Each row is followed by its class.
[-10  -2  15   7  -6 -17   4   3 -15  -7  -6  -5  -2   8  -4   8   4  29
   4   4  -8 -10 -11 -12  -6  15  15  -5 -13   3  -5  10 -20   4   3  -1
 -20   6  -5  -7 -12] => pubot
[-14   8  21  37   2 -27 -12 -19 -11  -6   4 -12 -11 -34  -6 -19 -12  -3
   9  12   4   2  -9  16  10 -43 -12  21  24 -39  -1   9  17 -37  14 -20
  31 -17 -13 -27 -13] => novi
[ 13 -16  15  13 -16 -13 -26  -5 -50  -9  16  15   0 -19  20  -8  57 -28
  -5  -7  -2  12   1 -28  30 -20  -3 -33  32  17 -13 -23  10  -7  22  14
  24 -14  15 -11  -8] => pubot
[  7   4  -5   0  -5 -22 -12  -9 -41 -37   3   6  24  50 -15 -20  51 -24
 -36   5 -41   4   5  63  97 -15  64  35  36  50  -3 -53  49  24   8  25
 -26 -32 -22 -17  37] => Sivum
[ -9 -52  16 -14   3 -12  16   3   0   6   4   7 -25  -1   5  -4 -37  11
  12  -9  -9 -26  18 -27 -49  26   7   3  24 -37   1  11 -24   3 -11 -10
 -26  -3   9  -2   1] => Belor
[-29 -33  39  11  15  -7  -1   5 -10  36  56  67 -12  24   7  -5  24  24
   6  30 -45 -39 -22  29  56  -7   7 -18  27 -48  19 -21  10 -19 -52 -84
   5 -14 -18 -44  46] => novi
[ -34   64    4   53   -5   15  -34   41  -17   30    4   32   14  -14
  -14  -31  -67   63   31  -25   19   13  -35   12   31   28   20    9
    0    8    3  -46  -56  -45  -11 -114    9   -3   51  -34   79] => Belor
[  6 -17   0 -18  -1 -19  -8   0  -9  33  -6  -4  10  -1   1  13  -7  -4
   6   3 -11  -1   3 -14 -13  -1   4 -16  22  -3  17 -18 -14 -17  -8  -9
   5   3  19   6 -40] => lemo
[  7 -24  46  45 -11 -18  31  14  -2 -62  13 -44 -12 -19  72 -29  17  20
   0 -23  50  10  36 -14   0 -10 -30  79 -64   7 -25  15  58 -13  43  34
 -43 -23 -17 -15 -34] => pubot
[ 14  16   5   2  -5   4 -21 -11  -7   2   4  -6   9  -9  -4  -3 -11 -16
   3 -26  23  -6 -38   7  25 -30  13  -8   4  -9 -16 -23  -8  -6  10  -3
  -8 -11   0 -52 -29] => kegeb
[ 32  -6  22 -16  18  15   7   0   4 -18  21 -18  -5  22   7  26 -43  47
  24 -17  20 -47 -15 -31 -69   1  35   0 -22  13  -9  19 -51  -8  -2  39
 -31   8  10  16   1] => Belor
[  0   6  -6   1  -9  -4   5   3  -5   3  -6 -11  -3   9  -1   7  -3  11
  16  -6 -13   1  -8  -3  -1  22   9   1  -7   0   4   1 -24   7   4  -2
 -15   0   0 -11  -5] => fud
[ -9  28  -4  -2   0 -15   0  11  -9   6 -10  -9  -2  12 -11   8  -2  11
  19  -4  -7   3  -6  -4   2  24  13  -3   1   4   8   1 -29  15   6 -11
 -22  -5  -2 -12   6] => fud
[ 35  58  45   6  31 -12  41   5  25  10 -47   1 -20  16 -29  57  -5 -40
 -20  32  53  -6 -20  16 -74 -27   4   3  47   4   8  58  31  20  35  28
   7   0   0  -6 -98] => kegeb
[-19 -19  24  27 -10  -1 -14  13 -22  27 -12  -1 -24  23 -18   2  33  14
   3 -14   0  -3 -21  21   1  21  19 -10 -18 -26  -2  -6 -34 -13  14  -8
  -2   2 -11 -46  29] => novi
[ -9  -7  42  41  49  -1 -46 -42 -56 -12   6  29  56   4 -59 -42  52  -6
 -12  42   0   8  -6  50  82 -43   5  49  13 -20   3 -30   0 -27   2  -2
  10 -28 -11 -38   4] => Tupo
[-13  17  -5  -8  -5 -30  14 -10 -25   5 -24  -8 -10   6  10  24 -26 -11
  30 -33   4   7  -1  -6  11 -14 -20 -31  28 -15  14  14  34 -25 -14  14
  18 -35  21  36 -38] => Belor
[ 14  38   2   6  -5  -6  -1   4   6 -44 -16   1  16  -4   8 -15  -2   4
  -8  14   0  -6   3  -3   5 -11 -22  18 -29  17  12  18  42   3  -3   9
   0  -4 -27 -18 -27] => lemo
[ -5   8   1 -10  -4  -7   4   4 -18  18  -3  -4  -2  14 -10  15 -14  17
  12 -11  -7  -4  -5   6  -3  30   7   2  17  18  -7  -2 -15   5 -15 -20
  -4  -8   3   0  -6] => Belor
[-26 -19   2 -10  -6 -22   5  26   2  18   7  16  24   5   9 -10  -3  -9
  -5  15   5  -6  33   9  11   5   8  11   1 -24  18   6  31   5 -15 -31
  10  10  -5  -6  17] => lemo
[-26 -68 -37 -51  11  48 -12 -13  19  40 -22 -21  20  10 -11   0  54 -42
 -36  -8 -11 -22  26  -2 -38  -7 -51 -33 -24 -59 -18  24 -27 -32 -26  16
   7  37   1 -22 -84] => Sivum
[-32 -14   1 -31  -3 -15 -15  -7 -16   2   6  -1  11  -1   5 -26   1  -6
  20  10 -36   0  35  -2  46  13  28  18 -17 -11  20 -12  34  11  -7 -18
 -12  -3 -26 -22  16] => Sivum
[ -8  15   7  -3  -7 -13  17   8  -4  -3 -13  -2   0  12 -23  20 -28  16
   7   6  12 -10  -2  15  -4   5  23   0  -6   4  -2   8 -17   9 -14 -15
  -8  -4  -7 -14 -16] => kegeb
[ 33 -69 -23  -9   4   6  53  -3   4 -45  44  -4   2  -5 -19  34  21 -15
  -8  17  40   3 -22  15  13  10  56  -7  39 -21  -5  29 -28  21   5 -31
   0  13 -20 -15  50] => fud
[ -6  -2  55  24  -3 -45  12 -18  -1   5 -12  -5  15 -23 -31 -12  15 -35
  10  10   7   7  18 -14  16 -25 -18  48  39 -31  17 -18  26   6  10 -33
  26 -10   8 -21 -30] => Tupo
[ -2  13   7   7   1 -18   2   4 -12   6 -16  -3 -19   6  -5  16   4  15
   6   2 -18  -3 -16   8   3  -5  -3  -9   8  13   1  -5 -23   1   3 -11
  -9   0  -8  -6  -3] => novi
[ -7   3  -9 -26 -18  31 -21  16   9  28  10  19   6  -3   9 -10 -15  -4
  11 -30 -15  -3 -31  -7  14  29   0  -4 -18   1  10  -6  -2  18 -17 -28
 -17  19  -9 -29  28] => Belor
[-25 -18 -10   6  -6 -26 -11   1  -3  11  25  10  16  -2  -1 -10   4  19
   6  -4  29   3  19  -9 -13  29  -9  14 -21  -4 -16  18   5  37  13  -9
   9  13 -16   2  19] => Kemav
[-11   7  17  26  -6 -20   2  -8   6 -24  -6  -5   8   1 -39 -26  23  -8
  -2  -4  -2   1 -20   2  23 -10 -10  21   5 -29  11 -19  28  12  24   4
  11   0   3 -39  23] => Sivum
[  0   6   9 -25  -3  22  -9  15 -13   2  -1  30   6   6  10   2 -16 -16
  21 -12  15 -10  12  -6  27 -14  13  -3 -33 -16  -6  -1  -8   0 -23 -25
   5   4   4 -19  18] => kegeb
[ -5  -2   5  14 -11 -23   7  -3 -22   0 -16 -11  -3   7 -18   2  -9  11
   4   5  -8   7  -9  13  12  18   8   8   3  22   8  -9  -8   9   3 -14
 -12 -12  -2   0  -3] => Tupo
[-12 -22   4  -2  -8 -14  -6  16  -3  20  28  22  -6  -6  30 -31 -20   5
   5 -15 -21  -3 -14 -24  -1  12  19 -10  12 -20  -8 -18   0   5   8 -37
 -14  15  14 -14  56] => Sivum
[-43  20  -3 -19  20  -3   4  11  30  -1  14 -16  31   4   1 -17  11  10
  18 -11   9 -10  18  -4  32 -13  22  17 -35 -22  18  -1  12   6  -8 -19
 -15  18 -16  -3  63] => Sivum
[ -4 -43  17 -44 -21  10  -1  17 -16 -30  -7   9   5  27 -38   8  -4 -15
  16  10   1 -12  95   3  13  -2  16  41 -53  44  13 -10  16  55  -8  27
 -15  34   9  30  10] => Kemav
[ -2  -3  21  28 -13   5  52  -3 -23 -20 -31  -8   0  -6 -11  10 -24  21
   8  15  14  21 -15  34  24 -19 -19 -15 -16  47  15   7  28   4  -3 -11
  -4  11   4   1  -1] => Tupo
[-10  -9  -6  -2 -16  -3 -20   9   9 -18  -1   2  -7   2  25 -17  21  -4
 -15 -17  -5   7 -24 -18   0  19  26 -15 -28  -2  31  12  16   7  23  44
 -47   2 -22   5  15] => pubot
[ 15  39 -29  16  -5 -29  14 -11 -22 -11 -42  25  14  10  45 -12 -27 -25
  -8 -14  24  26 -38  -8  26 -10 -23  -4  27 -11  13  -2  45  -9   9 -16
  16 -37  10   1   4] => Tupo
[  3 -29  -5  32  -8 -19  31 -12 -14 -43 -12 -23 -23 -16  15   6 -10  21
   1  12 -18 -14   4 -13  -7 -29  41  -1   3 -31 -13  30  31  13  47  69
   6   2 -18 -27  -2] => pubot
[  2  10  -3  -8   4 -14  16   2 -18  16   0  -6  33  -2 -12  11  -3 -12
  -8  11  19  14  -5   1  15 -24  11 -15  42  27  11 -29  -6  -2 -11 -46
   3   6   6 -10 -14] => Tupo
[  0  36 -10  14 -20  -4 -13  14   2  14  17 -18  23 -11  11 -25   5  -4
 -13 -21 -16  33 -31  -5  23 -15   8  20   2  26  12 -44  19  -1   5 -14
 -14   3 -19 -15  21] => Tupo
[-25  -2  48  16 -10 -19 -18   2  16 -32 -52  20 -17 -47 -43 -47 -15 -45
 -14   3  14  -7   1 -19 -50   1 -31 -17  29 -35  26  27 -28  -5  10 -47
 -23   6  12 -34   2] => Sivum
[  9  -7  18 -13 -11 -17 -11 -17   0   1 -17   8  22 -15  23 -11 -16  -1
  13  10 -12 -13  -7  -5   2   3 -16  10 -12   4  34   3  10   3 -15   6
  -3 -10 -10  -9 -14] => lemo
[ -8 -21   0  -4 -23 -19 -19  21  -4   6  16   9  11  -5  17   0   2   7
   7   0  -6 -19   9  -3  -6  20  16 -13 -19  -5  22  11  -5   8  -8  10
  10  -1  -7   4  34] => lemo
[ -4  11   8  11  11   0  17   8   8   8 -13   5 -13  -8  41   9 -18 -17
  23 -20  23 -11 -18  12  21 -28 -23  -2 -13 -43   7  29  51  -8  25  -1
  19 -13  23 -11  14] => Sivum
[ -6  14   2  -1  -4 -13   9   5  -8   1  -1  -5  -7  14 -13   5  -1  13
  19   0 -10   1 -12  -4  -4  24   9  -3   1  -3   6   7 -24  13  -1  -9
 -14  -3  -7  -8  18] => fud
[ 11   6  -7 -11  -6 -29   9   9  -4   5 -19 -13  -8   2  -2  17 -23   5
   4   0 -16  -3  -8   2  -9  11   3   3  14   7   7   4 -10   7  -7 -14
 -14  -9  -1   5 -21] => lemo
[  5  48  -6   6  -2 -22  -3  -5  17  11 -47   0 -13  -6 -15   2 -35 -21
   4 -13   3  -7 -38  15  -7  -4 -15   2  34 -22   1  20  -9  -9  -7 -43
  11 -16  16  -5  -1] => lemo
[-17   7   5 -14   6   2   0  -1  -8  23  25  13  50  13  19  -9  -4   5
  -9  -5  23  -1 -26  24  26 -30  -3  -6 -22  -6 -16   2  26   2 -22   2
 -14   9 -29 -24 -13] => kegeb
[-26 -22   5 -16  28   0  10  10 -11  44  12  21  23  -1  18  12   2   5
  20 -12   9  -5  17   4  31  -1  11   1  26 -29   0  -4  -4   1 -18 -34
   4   0  10  -3  29] => Belor
[ -6 -10   0  -7  -3 -15  13   5 -14  -8  -3 -14   1   3 -15   9  -1  17
   5  -1 -22  -5  -2   7  11   6  -3   0   1   9  -7 -12 -19   5  -8 -22
 -14  -1   4  -8  -2] => Sivum
[  0  19   0 -10  15  -5   6  12 -37   5 -21  36 -27  30  14   4  -9 -15
  15 -10   9   9  11 -10  -6  23 -14  -3  32 -23  15   6  17 -22 -20 -20
  15 -51  15  11  22] => Belor
[-11   7  -3  -8  -5 -12   5  15 -17  24  -5 -12  -8  11  -9  23 -15  13
  10 -21  -6   1  -2   1 -18  25  12  -7  20   6 -11   7 -20   2 -10 -15
  -6  -5   2   4 -11] => Belor
[ 16 -25  46  10  -7 -21  15 -14 -42 -13 -14   5 -15   0  36  -2  17 -17
   7 -16  14 -13  11 -29  -5 -26 -20 -11  27  -4 -27 -11  -4 -20   2  -1
   1 -23  32 -13 -22] => pubot
[ -3  -1   2   2  -8 -20  -6  -4 -11   3   2   9  -6  15 -17  11 -13  16
   1  -8  -3   1   2   2 -18  15   9   2   2  15  -9   6 -10  14  -7 -13
 -12  -1  -8   9 -13] => Kemav
[ 22  -8  45   5   5   7  16 -13 -23 -11 -15   0 -29  -8  17 -15 -37  -2
  13  -2  15   1 -32 -12 -28 -22  11  10   5 -10 -11  15   4  -8  17   4
 -23  -1   7 -23  25] => pubot
[-14 -13  19  13   0  15 -11   4 -23  37  -5  16   3 -11  12   6  17  13
  11  -6 -18   0   5  15   7  20   0  -2  17   8   8  -7 -20 -13 -15 -11
  15 -14   5 -13   9] => Belor
[  6 -20  14  -2 -19   7  19   1  33  -7   9 -17  -9 -32   7  22  -5 -13
  31  13  17 -19  17  -4  -1  14  19  14  -6  -9  42  20  -5  12   9 -18
  14   6   3 -19  -4] => fud
[  0   0  10 -12   1  11 -27   1   1  26  16  13   6  -3  -9   7 -15  -3
   5  -9  12  21 -16   4 -14  -7  29 -14 -10  23  28   3   9   5  10   7
 -23  21  -7  17  -2] => Kemav
[ -3  10   2  -9  -4 -29 -23  19 -15  15 -14   7  20   7  19 -15  16 -26
 -12   3 -12   6  33   7  19   6   7  36   8  -5  10 -12  32   8   6  -2
  -4 -17 -11 -13 -16] => lemo
[-36   8   8 -22 -14 -22  23  -2  10  56   0 -33   0 -32 -23  46  -6 -13
  30 -18 -37  14  -2  28  21  -2  22   3  54  -5   5  24   1  15 -36 -40
  25   5 -22  26   6] => Belor
[-45   3  17  12  36 -43   8  -2   0 -17  15  -4 -20  40 -43 -21  33  30
   4  18  16 -22  80 -15 -29  44   0  22  10  25 -37  30  10  21  21  22
  -5   5  16  72  -9] => Belor
[-13   3  11   7 -18  -1  14 -31  15   9  -6  25  12  38  -7  -7  11  -6
  -3  -4   5 -20 -30  29  32  -3  20 -10  -2 -13  13  -7  38   6 -17  20
  21  -6  -6 -17  20] => kegeb
[-33  -1  -6 -28   2   2  -9  10  -8  63  -4  -1  13  -2  35  -4 -18  -3
  24 -23  20   3  14  21  21  37  -8  16   2  11  -1  -1   2  11 -12 -40
  -6  -6  10   1  23] => Belor
[  9  11 -14   0  -6  25 -15  16 -16   1 -12  23  17   4  -4   3 -16 -19
  -7 -12  15  11  -9   0  -4 -17 -10  -9  13 -10  21  -5  12 -31  -4  11
  28  -1  30   3 -16] => Belor
[  9 -37 -25 -12  45 -17 -24 -21 -53   3 -15  53  19   3  24  11  18  29
  31  24 -16 -32   8 -20  26  55  10  13   8 -41  -1  15 -47  54  19  42
  20 -36 -15 -28  62] => Belor
[  0  -2  15  28 -24 -18  25  -2   5 -20 -33  -2  24   0  -9  27 -19   0
  -6  28  21 -20  13  33  13 -22   1  23 -16 -19  35   9  56  10  16  44
  28 -13  -5 -47 -90] => kegeb
[ 22 -21  22  -3 -22   6 -14   5 -39  11  21  23  -2   5 -33  29   3 -19
  13   8   8  22   4 -15 -35 -10 -10   5 -17 -21   1  27  25   1   1  18
  59  17  -2   8 -22] => Kemav
[  9  -1   9  -6  -5 -30   8   6 -10   1  -9 -11   4  12 -15  19 -11  16
   7   8 -10 -11  -4   5  -3  13   9   5   3  13   4  -1 -11  10  -7 -12
  -9  -3  -1  -3 -20] => lemo
[ -7   7   0  -5 -11 -16  15  12 -13  -2 -10  -7   7  16 -17  24 -19  15
   3   1  13  -5   0  20   6   3  24  -6  -8   9   1  -4 -13   8 -11  -3
 -11  -9  -8 -15 -23] => kegeb
[-21   6 -54  -9  -7  21 -38 -22  -7 -17 -20   0 -20   6   2 -65 -61 -12
 -13 -10  54   0 -49  20 -48   0 -45 -28 -29 -29  -6  41 -20 -47  -4   3
   5  -2   2  11  64] => novi
[-22 -52 -44 -22   2 -33  31  -9  10 -13  15 -31  -1 -25  18  46  -9 -20
 -10  27  24  -8  34  50  10  -8   9   2  21 -36  19  60  25 -11 -23  15
  15 -47 -41  33 -62] => kegeb
[-35   6  21  -6  22  -3   4   5 -14  20  11  -6  21   9 -39   2  13  37
  25  17 -30   5  12  12  31   3  13  24 -26  -6  -8  -3 -12   1 -16 -35
   3  25  -8  -1  25] => Sivum
[-10 -26  -9   6 -41  -3  -4 -14 -19   3  17 -13  22   8   6  -6  -7   9
   1  12  13  -3 -16  35  27  16  26 -15 -27  45  30  -2  33   9  -1  22
  15   0 -14   3  19] => Tupo
